Below are the code and all the weights of a small trained network. Each question names an input and a class and asks about switching units off, where a switched-off unit gives its printed mean instead of its output.

import numpy as np


def w(rows, s, z=0):
    codes = np.array(rows[::2]) - 128.0
    scale = np.full(codes.shape[1], s)
    scale[-1] = z or s
    return codes * scale


def f(y):
    return y / 2 * (1 + np.tanh(0.7978845608 * (y + 0.044715 * y**3)))


def log_softmax(a):
    a = a - a.max(-1, keepdims=True)
    return a - np.log(np.exp(a).sum(-1, keepdims=True))


def net(x, mask):
    res = np.array(x, float).reshape(1, 5) / 4 @ E
    y = f(res @ A[0][:, :-1].T + A[0][:, -1])
    res = res + np.where(mask, y, B[0][:, -1]) @ B[0][:, :-1]
    return log_softmax(res[-1] @ U[:, :-1].T + U[:, -1])


A, B = {}, {}
E = w([
[181,145,93,161,153,204,133],'x0',
[215,136,130,67,194,247,103],'x1',
[164,118,216,142,201,119,177],'x2',
[112,218,122,96,185,104,155],'x3',
[96,186,76,131,100,109,57],'x4',
],0.011)
A[0] = w([
[122,106,170,46,200,115,201,204],'n1',
[238,132,157,182,189,221,195,167],'n2',
[210,133,117,99,111,78,128,4],'n3',
[129,75,177,137,124,104,142,41],'n4',
[174,83,154,255,150,134,114,127],'n5',
[155,150,121,83,124,143,114,122],'n6',
],0.0093,0.0033)
B[0] = w([
[86,252,56,138,254,159,117,199],'n1',
[31,99,29,123,119,124,104,249],'n2',
[236,146,243,135,200,135,161,120],'n3',
[205,38,196,68,78,206,224,152],'n4',
[71,66,128,200,122,142,214,172],'n5',
[248,179,106,31,232,217,37,150],'n6',
],0.0079,0.014)
U = w([
[143,149,219,108,166,89,150,94],'0',
[149,132,61,40,134,211,91,169],'1',
[168,219,156,100,194,113,104,105],'2',
[222,164,170,142,111,117,128,11],'3',
[5,133,78,168,82,37,126,179],'4',
[189,139,183,140,165,133,109,67],'5',
[150,94,215,153,110,196,155,99],'6',
[147,98,175,127,56,75,147,89],'7',
],0.012,0.013)

Each question gives the input, the list of numbers given to net, and the class t.
The units are the neurons (one row each of A and B). Each row of codes is followed by its name. A weight is (code - 128) times the scale printed after its matrix; where a second scale follows, it is the last column's (A, B and U).
mask holds one flag per neuron, in row order. A switched-off neuron (its flag False) gives its mean, the last column of its row in B, instead of its output. The means were averaged over made-up inputs and are rounded, as every weight is.
A unit's drop is (log p(t) with every unit on - log p(t) with that unit switched off) / (log p(t) with every unit on - log p(t) with every unit switched off).
The circuit of an input: a set's keep is (log p(t) with only the set's units on - log p(t) with every unit switched off) / (log p(t) with every unit on - log p(t) with every unit switched off). Starting from all 6 units, units are removed one at a time, each time the one whose removal leaves the highest keep (on an exact tie, the one counted first), for as long as the keep stays at least 0.8.
circuit, biggest first: the units of the circuit, biggest drop first
top k neurons: the k neurons with the biggest drops, biggest first
drop of u: that unit's drop, to one decimal
input [-4,-7,3,8,-8], class 2: top 2 neurons : [n1; n2]
input [1,-4,2,-2,-3], class 6: top 2 neurons : [n2; n4]
input [6,-6,8,-8,5], class 6: circuit, biggest first : [n2; n4]
input [-1,0,8,-3,-3], class 4: circuit, biggest first : [n2]
input [0,-7,5,-7,0], class 7: top 3 neurons : [n4; n2; n1]
input [-7,-1,-6,0,-8], class 7: top 3 neurons : [n2; n4; n5]
input [-3,-8,-2,-4,-7], class 7: circuit, biggest first : [n4; n2]
input [-5,-2,-3,4,-8], class 2: circuit, biggest first : [n2; n1]
input [-2,4,6,5,-8], class 1: top 2 neurons : [n2; n4]
input [2,-7,4,-2,1], class 7: top 3 neurons : [n2; n1; n4]
input [-7,0,2,7,-3], class 2: top 2 neurons : [n1; n2]
input [-7,0,7,-3,5], class 0: top 2 neurons : [n2; n4]
input [-4,-1,6,-3,-5], class 6: top 2 neurons : [n4; n5]
input [-8,2,6,4,-6], class 2: circuit, biggest first : [n1]
input [-6,0,-1,8,-4], class 2: top 2 neurons : [n2; n1]
input [3,-5,8,-8,2], class 6: drop of n4 : 0.6
input [-7,5,-2,3,-1], class 2: drop of n1 : 0.1
input [6,2,8,-3,-7], class 4: drop of n2 : 0.9
